X =
118 98 95 90 94 89 97 90 81 89 105 107 74 54
102 100 81 93 102 76 72 64 74 97 101 103 84 132
Rows and columns are counted from 0.
row 0 col 0 => 118
row 0 col 3 => 90
row 1 col 13 => 132
row 1 col 1 => 100
row 1 col 7 => 64
row 1 col 9 => 97
row 0 col 7 => 90
row 0 col 5 => 89
row 1 col 3 => 93

A =
48 88 93 151 138 135 138 119
75 150 154 127 99 108 124 77
A[0,0] = 48
A[1,5] = 108
A[0,5] = 135
A[0,4] = 138

m =
102  106  112  101  103  102   95  102   97   99  100
100   98  106  100   98  100  102  102   99  102   98
 91  110   59   93   48   91  109   89  101  101  114
 98   90  106   99  102   97  118   98   99   98   96
 93   94   68   95   64   93  113   95  104  105  106
102  104  108  102  110  102   93  102   99   99   99
100   99  101  100  102  101   99  101  100  100   99
100  100   99  100  100  100  101  100  100  100  100
100  101  104  100   98  100  102  100   99  100  100
101   99  102  100  102  101   99  101  100  101   99
 98   95   88   99  100   99  103   98  103  100  100
 98   86   92   99  112   97  116   96  103   96   96
Rows and columns are counted from 0.
(0, 0): 102
(8, 8): 99
(8, 5): 100
(5, 4): 110
(10, 5): 99
(0, 5): 102
(11, 8): 103
(6, 2): 101
(11, 7): 96
(10, 10): 100
(6, 4): 102
(6, 5): 101
(0, 4): 103
(9, 6): 99
(6, 0): 100
(10, 2): 88
(10, 6): 103
(6, 7): 101
(2, 2): 59
(2, 5): 91
(1, 4): 98
(9, 1): 99
(8, 2): 104
(7, 1): 100
(1, 3): 100
(11, 5): 97
(0, 9): 99
(5, 6): 93
(2, 4): 48
(7, 9): 100
(1, 8): 99
(8, 0): 100
(9, 4): 102
(10, 9): 100
(5, 2): 108
(1, 2): 106
(10, 4): 100
(10, 8): 103

B =
[[ 52 123 117 118 133 106 104 111 154]
 [107  97 129 138  69 115  92  50 104]
 [ 88 108  72  54 140  86 107  50 148]
 [141  62 133  70  62 117  58  97 131]
 [ 74  77  70  78  55 135 121  82  58]
 [ 60  51  64 127 138 143  68 139  77]
 [115 142 141 139 118  80  85 151  68]
 [127 117  78  53 129  71 116  76 105]
 [128  77 129 128  53  73  93  52  66]
 [ 53  77  55 121  92  83 117  70  86]
 [110  86  81  79  58 103 139  56  91]
 [ 66 140  55  90  83 138  62  62  88]
 [ 58 116 139 121 125  52  94 117 154]
 [149 152  62  60 123  93  79  50  84]]
B[0][0]	52
B[7][4]	129
B[10][6]	139
B[:, 3]	[118, 138, 54, 70, 78, 127, 139, 53, 128, 121, 79, 90, 121, 60]
B[6][6]	85
B[2][1]	108
B[6][7]	151
B[1][1]	97
B[1][0]	107
B[1][5]	115
B[13][0]	149
B[4][7]	82
B[5][2]	64
B[7][2]	78
B[0][1]	123
B[8][6]	93
B[1]	[107, 97, 129, 138, 69, 115, 92, 50, 104]
B[6][0]	115
B[6][1]	142
B[11]	[66, 140, 55, 90, 83, 138, 62, 62, 88]
B[:, 4]	[133, 69, 140, 62, 55, 138, 118, 129, 53, 92, 58, 83, 125, 123]
B[11][8]	88
B[13][3]	60
B[:, 1]	[123, 97, 108, 62, 77, 51, 142, 117, 77, 77, 86, 140, 116, 152]
B[0]	[52, 123, 117, 118, 133, 106, 104, 111, 154]
B[10][1]	86
B[3][7]	97
B[12][4]	125
B[7]	[127, 117, 78, 53, 129, 71, 116, 76, 105]
B[10][2]	81
B[6][8]	68
B[:, 6]	[104, 92, 107, 58, 121, 68, 85, 116, 93, 117, 139, 62, 94, 79]
B[:, 7]	[111, 50, 50, 97, 82, 139, 151, 76, 52, 70, 56, 62, 117, 50]
B[7][1]	117
B[12]	[58, 116, 139, 121, 125, 52, 94, 117, 154]
B[7][6]	116

M =
array([[146,  98, 104,  58,  65, 105, 108, 102, 138,  62, 144, 101],
       [107,  81, 108, 108, 138, 108, 112, 121,  52,  59, 146, 104],
       [ 58,  87,  97,  68, 148,  91,  89,  72, 132,  62, 106,  95],
       [ 65,  98,  98, 145,  54,  94, 102, 121, 141,  64, 120,  94]])
Indices start at 0.
(0, 0) = 146
(0, 3) = 58
(0, 8) = 138
(1, 9) = 59
(2, 5) = 91
(2, 9) = 62
(3, 11) = 94
(1, 8) = 52
(1, 10) = 146
(0, 1) = 98
(1, 6) = 112
(0, 7) = 102
(2, 2) = 97
(2, 4) = 148
(2, 8) = 132
(0, 5) = 105
(1, 11) = 104
(1, 0) = 107
(2, 1) = 87
(2, 7) = 72
